Each row is followed by its class number.
[   7   64   35  106 -190  -75    7   82  -61  124   72    6  -15   69
  -74  216   71   28   52 -104   92  137   10  132  110  131  -54  -36
  -85   38   67   -4  -78   17 -203]
1
[ -54    2   12  -33   95  224   -9  172   36  239   41 -112  351 -103
   75  -97  190  -66 -153    0  -12  -91   29   -7   52   71 -109 -132
  -60 -100 -240   88   -8    5  320]
5
[ 216 -169  -30    4  -57  123  166  307   62  212  140  -85  318  -22
   49  -77   33   49   -7 -134   38   13   94    3   88  242  -23   52
  120 -111 -179  -37   81   36   49]
3
[ -81 -265 -125    6   61  136   54  129  -26  138  116  -87   90   31
 -294 -241  -78   -3  195 -143  -43  282  300 -275   50 -103 -245   66
   19  -37 -162  141  -17    5  -13]
7
[  24 -204  -40  -79   58  172  323  206   92   82  149    1  170   93
  151  -49  101  -75 -222    2   56    0  264  211  103 -190   59 -106
  257  -73  102   47  253   30  100]
7
[-134   56   44   72   36  251    1   36  162   40  -90  339  205  165
  -93 -220   -1   92  439 -180  -51  143  -91 -365  -73   25  -58   48
  239 -290 -193  -63 -220 -106  176]
11
[ -58  -18  168  151  108  149  -47  -20   48  -67  108  -12  158  -27
  -16 -238 -201   -1  222  -76   -5  104 -187 -209   70  -60 -194 -126
   87  -50 -135  -74 -337  -56   71]
7
[ 319  392  131  -56  -45 -102 -112 -174    1  424 -224   85  231  -83
  246  -66 -138   93  215  -88   75 -306 -277 -145  -49  164   96  190
  -75  122 -210 -189 -433   52  217]
4
[ -28 -160  -30   15   10  112   10   84   -7  132  140   25   58 -195
 -145 -252    6  -23  -29 -164   10  276  152 -194  146   32  -74   -2
  159    9  -96  -49 -127   -9  -79]
3
[ 205  268  213  -35  -43   89   73  -22   83 -227 -102  119  156  -49
  321   61  -60   12 -102  168  158 -245 -167   -2 -109  -18  161 -104
   65 -130  110 -104 -132 -282  382]
9
[  14 -104 -188  -77    9   97   50  253 -115 -309   -9  -77  303   81
 -338  -87 -136  -32 -167   81  366  237 -108 -229  158  210   -4 -100
  310  -55 -403 -181   20   98  226]
12
[  97   69  166   55 -250    6 -111   35  -44  137   48   65  115 -130
   67   56   62  231 -324  -61  141 -157   56 -168   30  207  -92  247
  -18 -137  -32   11  124 -203  -87]
2
[-118  209   73  -72   -9   47   16   59    9  -41   13  -12  111   19
  249  115   25   -3 -104  176  212  -81    3   12   32   17  -70 -134
  268  -54   -7  -63   18    7  221]
10
[ 257  -96   48  -43  -29  -87   27  152   -7 -152  128  -10  130 -105
  240  -50 -279   69 -163  150  114  -74  384 -186  233 -111  -37  -55
  306 -125    3 -105  113 -105 -111]
4
[-106 -361  -84  136   76   89   50  211 -171  127   29 -151  110   61
 -300 -118  -42  -92  -59  -41  133  343   56    5  145  168 -240 -212
   19  194  -27   46  -58  -70 -156]
2
[ -43  298  153  -25 -118  -33  -37  122 -182 -400  -34  -43   43  174
  295   40  -34  -90   62   -5   33 -277   23 -123  -24   76 -167  -73
  100   50   72    9 -144 -166   -9]
8
[-214 -358 -147  153   48  253   17  137    3  195   67  -56  133   31
 -357 -180  162 -139 -217  -58  -90  393 -108  -58  188   83  -95  -20
   33 -155  -61   83   25  107  -45]
4
[ 139  107  -54  -40 -129 -272   80  169    4   62   99  -82  117  113
  -91  287  -66  -66  196  -28  122  -41  123  111  130  -51    1  -61
   70   39    4   37  -88  110  -86]
3
[-193  217  -72 -181   81   26   45   97  -31  166 -220  -70  195   57
  267   13  251    1 -188   13    4 -270   40  149    8 -101 -180  -96
   78 -128 -125  100  261   46  306]
8
[-219   -1   16 -145 -114 -372 -158 -345   90  209   61 -107  215 -155
 -120  143  409   76  133    8  127  136 -628  340   57  -80  -71  168
  -55   35 -250  -47 -204  218  180]
8
[  65  122 -292   27  186  652  108  161   96  228  263 -234  169  -62
 -645 -157  228 -124  474 -418 -267  348 -294  117 -164  247 -211   53
 -163   89 -151  -48 -454  224  143]
0
[ -64 -300  -44    0  110  -62   -9  116   74   58   -1  107  208   67
 -142 -181  -34  -13  167   37  -92   32  353 -301  137 -242  -98   31
  195 -156 -142   61   85   36   22]
2
[ 356  229 -204  -41   25  133  -58  228  233  -57  198  -18  267 -111
 -282  122   12  -31   -5  107  143  162  -47  -92  -73  240  165   24
  245 -169  -29 -303  -61  147   85]
6
[ 160 -285  148  -54  -21 -150  266   18  201  402   11  193  321   38
  187  -78  -55  114  -96  -37  236   76   -1  143  144 -186   94  -29
  281 -180   84 -100  401  131   77]
5
[ 134    3  156  -92   67   47  241  134   -1 -114  -49 -169   -6 -337
  346  125   42 -220 -422  109  -28   82   43  381   32 -109  -31 -156
  195  -58  294   36  195  -75  165]
2
[ -35  -51   28  -26  -24   25   14  158  -26  168   21  -75  129   -4
   -4   46   76  -69 -118   52   25  109   81  102   52  -11  -37   -8
   97  -63 -140   24   65  -60   78]
8
[ -72 -563 -166  181  239   80    7  116    1  401  129  -71   22  225
 -535 -164 -170  -13   26   61  -79  425  251  -69  140 -146 -160   -2
  -45   82 -130  189  256  254 -310]
7
[  97 -121  -53  -43 -184   61  232  377   39  294  261 -107  251 -209
 -129  115   61 -200 -357  -14  146  225   66  183  187  251   33 -142
  182  -48   13   29   20  -60  135]
5
[  37 -186   19  103   79  103   74   89   41   98   -8 -117   32  -29
 -110   66  -75 -145   61    2  -21  306  176   96   17  -37  -48 -122
   83  -21  203  -71    2   17   11]
10
[ 156  230   52 -255 -166 -191  155   91  301  328  -99  188  341 -423
  188  -47  154  -30  170 -163  -46   64  142   31   16  104  299  256
  350 -102  -56 -134 -107  168  181]
9
[-138 -287    6  186  111  -37   87  -44  -19  160    0  -14    3  103
  -76 -121 -116   57   19   29  100   30   73    0  210 -158 -113 -118
  149   53   23  -61  -28   30  112]
9
[-173  -47 -121   86  121  165  -33   44   -7 -227    7  -38   69  333
 -256    2  -37  -20  136   44  -35  -43  -93 -103    4 -172  -83  -97
   69 -195 -137  -24    3  -15  160]
11
[ 380   96 -132   53  -68 -179 -716  -42    4  215  513   97  171 -350
 -510 -278  388  271 -141   26 -185  531  -56 -314   73  298  134  471
   27  147 -299 -157 -471   73 -559]
3
[-150 -180  -65  150   71   81  125  131 -143 -148   10 -255 -116   37
 -253  -40  -40 -165  192 -152 -205   44  -26  112  115 -116 -144  -92
  -64   22   70   -4 -116   25   42]
5
[ 249 -496  235  416   31  343 -163 -100  -67  116   51   61  123 -213
 -235 -451 -152  244 -296 -116   96  192   13 -471   16  308  -56  205
 -240   94 -107  -76 -158 -185  139]
11
[-132  384   70  -51 -138 -235   24  110  -88   78  125  -84  -48 -136
   82  114   35  -41   48 -275  176  -13   39   45  155  -10 -188   12
  142  108    8   38 -156  129 -178]
6
[ -26 -249  139  -32   76  183  -86  275 -204  278  -69  -25  415  336
  232 -334  -16  116  -98   65  131 -375  401 -463 -111  200 -266  157
  -43    7 -402   31  471  -93  198]
10
[ 208  471  -40 -327  -58 -237   30   46   16  248  229  103 -135 -432
  368 -155  -11   79  110  -59  229  130  683 -241 -141  162 -203   82
  289  424  379   43  -54   14  -49]
4
[  66  144   68   47 -141 -332  -30  -29  -28  192  -36   75   32   27
  -82  110  -83   85  206 -171   78  -32  -16  -60   89   73  -15  129
  -69  101  -46   95 -244   69  -12]
12
[-154   27  357  150   -2  523  125   46   73  -21  -47  183  379   28
  229 -100   34 -105 -421   13  220  -64 -218   -1  -45  107   28 -387
   -7 -277  -78 -335  277 -121  659]
9
[ -90    5  178 -100  -26  -62 -101   59  -57  -37 -217  113  347   47
  343 -114  -42  125 -159  211  293  -69 -131 -214   17  150  -45  -35
  167 -157 -301 -120  185 -142  105]
6
[-166  197   32  194  -59   68  -54 -183   21  113 -129  158  -30  240
   53  121   79  176  123 -125   77 -100  -31   40   25   32   70  -20
   92  -11    6 -109 -208   57  123]
12
[  -5 -243   59  100   44  109   86  150  -23   21   75  -32   61   -6
  -43 -229  -31  -26   63 -141  -63  129  131 -134   74  112 -108   30
  -32   13   98   61 -116 -121  -58]
0
[  32  200  -28   37  254  437   28    6  171 -275  136   42  -10  -13
   -7   57  181 -161 -129  192 -203 -139  231  101 -257 -202   14 -227
   49  -51  274   29   73  -68  452]
9
[  43 -197  -42  191   83  271   41  120  -51 -142   48 -129  134  138
 -121 -151  -47  -31   30 -117  -38   67   73 -102   76    3 -111 -137
   62  -74  -34  -53 -139  -61  116]
12
[-131 -410  -19  148   50   78   89   50    7  216   16  -13  168  220
 -317 -175 -167   17   35 -114  119   94    6 -189  120  -11  -90   -7
   10  -61  -93   15   72   -6   21]
3
[   3  -18   94   13   63   -7   36  143   21   68 -126  -22  181   92
  139    4  -72   -5  -59   64   35 -236  -70  -62    7    2  -60   40
   33 -182 -176   75   43 -151  176]
7
[-155 -378 -132  202  117  150    5   66  -47  189   94  -66   72  234
 -515 -211  -79  -92  136 -111  -46  279 -134 -215  183  -96 -208 -103
 -186  -42 -138  190 -206   35  -58]
1
[-141 -298   72  205  245   52 -317  -67  -95 -464   46 -284  -49  -46
 -294  -87 -289   10  137  -35  -97 -141  -39 -326   67 -103 -407 -160
 -550  -63 -211  196  -34 -151 -373]
6
[-446  -12   -8  243  116  108 -279  149 -217 -253   33 -165  142  154
 -531   20  247  -63 -340  358  371  449 -547  283  -14  -54 -225 -336
  428  153 -196 -301  152  -20   -4]
7
[ -25  223  108   -8 -203 -292  -29  -75  -35  170  -34   -5   -9  -64
   -3  151  -71   31  271 -170  161  156  -91   31   19  114 -129   17
  -65  167   13   74 -262   45  -90]
8
[ -15 -170 -155   62 -268 -111  151   90  -65  226  171  170  -73   59
 -202   81   71   95    6 -318   81  380  185   47  202   99  -88  -24
  168  -17   36   60  -52  -50 -211]
2
[  34   74  -43  121  -48  -58   -7  -36  -34   31  -44  -20  -97  133
  -66  173  -79   55  180  -74  -27   44  128   77   -5   93   64   -9
  -64  121   81  -37  -91  131 -114]
2
[-221  182 -241 -360  165  -39 -201 -313 -145  257  243  -89  122  519
 -565   13  100  -49  232  127  265  -58 -229 -104 -125 -542 -123   70
 -300  241 -402  267 -289    0  183]
0
[ -60 -402  -56   43 -107  -74  296   79  -35  654  232  -11   95   18
 -431  -35  -16  -42   23  -37   79   41   93  182  150  -41  -60   24
 -159  336  -68   28  234  329  227]
1
[  -8  -22  -25  104 -273 -177   15  -73    4  337  138  138  -97  -90
 -235   85   80  100    5 -216   85  249   68   25   95  247  119  171
  -83  171   80  -16 -200   95  -45]
0
[-144   80 -110   87   86    0  -45  -41   62  399  -50 -143  148  -98
 -162   32  192   88   67 -114   56   11 -424  249   93  265    9   10
 -187   97 -274  -99 -320  202  214]
7
[ 107  279  438  -30  109  -27 -219 -132   78 -298   -2  -69  320 -209
  329   60  -37  -18  219   85  165 -213  -74 -120  -14 -254 -113  -31
   35  -84 -256 -129 -377 -103  301]
0
[ -36   21  121   70  -65 -177  -64  -23 -109  216 -145  -79  113  253
 -160  107 -282   39  238   41  108 -162 -207  -26   40   68  -15  109
 -132  142 -198    9 -136   32 -130]
0
[  73   30   99  -62    5  -77   97  102   50   72   45    2  262  -27
  151  -95  -75   30 -116   74  224  -90  -35  -70   65   55    2  -15
  158  -54  -70  -89   52  -21  304]
9
[ -71  194   25  -69  211  232  -26   81  -68   42   11 -240  211  114
  198   49   41   35 -260  111  424 -184   39   87    7  -18 -243 -217
  199   98  -70  -47  120   -6   14]
2
[-123 -587  -16  182   91 -341   61 -216  -55  103   15  100  -92  290
 -164 -316 -101  202  475 -208 -145  123  224 -317  201 -220 -149  153
 -435   77   40  160   97  391   16]
2
[-343  -97  -19   73  -98  -61  -75  -31   16  577  -38  217   57  155
 -274  -61  128  188  109 -201   48   67  -79  -70  103   38 -126  102
  -69  -45 -182  134  189  112 -309]
5
[ 183  305 -112  -25 -186 -100   47   93   45   70  180  -21   26   57
   96   42   71  101  156  -94  108  -83   86  -68   62  128   83  105
  137   14   99 -159 -153  235   32]
0
[-245  132   19  -82  -16   -8  176  131  -80  110  -99   19   90   61
  183    1  143   16 -112  -10  151 -121  -39  105   73   60  -68  -50
  178   28  -63   76   37   -5  313]
3
[-106   17   98  162 -112 -144  -36 -165  -84  317  -33    9  -49   60
 -132    9  -74  140  188 -213   53  -45  -56  -26   82   21  -48  124
 -181  202  -35   56 -263   64  -56]
2
[  57  216  109   64  -77 -133  -74 -120  -40  136   32   65   -1   -1
   63   94  -41  131  119 -117  137   11  105  -10   50   97  -14   64
  -13  174   -7  -54 -261   26    1]
9
[-104   85 -118 -102  100  -26  -22   27   18  129  -16  -52  162  -66
    2   -8  216   25 -177   54  122   10   -5   43   90 -127 -165 -150
   48  -61  -75  147  123  154  215]
5
[ 427  -48  131  119  112  134  -24 -149   96 -394   36  -63  -47 -441
   79  164  -95   60 -226   11  246  159 -198   27  -69  216  -62  -70
   50  -89  142  -82 -396 -390  335]
5
[-159   30   97   97  -97    3   -3   -2  -25  137   47   67  118  186
  -84   77   63   22  119  -52  166  -74  -45  -27   81    6  -70  -33
   11   32  -62  -45  -95   48   72]
12
[-559 -723   89  331  -63  207  314  -39  -30  132  -10  164   48  599
 -348 -119    1 -112   99 -118 -216 -144 -281    4  239 -185   27 -136
 -450 -229  104  194   51 -119  229]
3
[-329 -238   73  214  -54  164  -29  -56 -135  333  -73  -23   97  182
 -179 -106   99   79  -72 -232   46   13 -213   29  107  311 -105   51
 -281  158 -185   45  -44   58 -135]
1
[-205 -414 -196  139  113  -20  -96  134 -113 -244 -189 -343  -39  156
 -547  -14 -200 -495  529   35 -191  -15 -115 -320   63  -74  -17 -130
 -421   29 -243  187 -572 -142 -159]
6
[ 326 -215  371  168   33   66  258  112  -67  -72   70   70   61  111
  613 -343 -184  237  150 -226 -151 -299  192    1  -39 -141  -60  254
  368  -84    0 -276  310  -36  115]
6
[ 306  -61  -21    6 -236 -304  -35   53 -274  -82  128 -257  -77 -124
   59  154   50  -44  -68  -81   99  212  186  143  105  333   53   74
 -190  399  109  -46 -233   70 -229]
3
[-157   36   87   74  128  302   41 -114   39 -111  -95    9  121 -126
 -179 -149  -19 -121  265 -241 -129    3 -398 -122  -16  -40 -175  -99
 -156  -98 -200   23 -468  -88  431]
11
[ -11  281  -12 -395  217 -160 -180 -287  -18  899 -528 -221  504   48
   -1   75 -201   84  356 -256   86 -162  153  -53 -218  201 -163  406
 -384  233 -483  207 -182   68  143]
4
[  -9 -162   -2   53 -217   57  285  115   29  253  128  312   90   45
 -196   92   18   78  -55 -267  184  305    9  113  208  158  -68  -77
  164    4    9   67   36   22  -99]
1
[ 434 -257 -125  379 -261  -38  233  226  -21  377   33  -95  202 -142
 -243 -147 -251  175  -15 -196   36  163 -255  -88  238  768   95  136
   65  172   56 -184 -471  143  295]
3
[ -37   42   -3   70  -17 -114   95  -45   83  221  103  -82   87  111
   54  129  122  -22  109  -24   -2  -56 -153  335  160 -123   23  -79
  115   69  169  -46 -224  139  -10]
1
[ -38  151    4   18  -45  -82 -110  -95 -126   23  -38  -14   60  277
  -35   88 -120   93  206  -55  174   11   25 -126   28    3  -89   -9
   -9  113 -100  -21 -152  117  -43]
10
[-189 -418   69  125   78   71   14   16   60  211   12   41   59  -67
 -341 -142  -18  -69   83 -160 -170  222  -25  -81   20  -27  -69  135
 -161  -75 -152  199  -14  -86  -79]
6
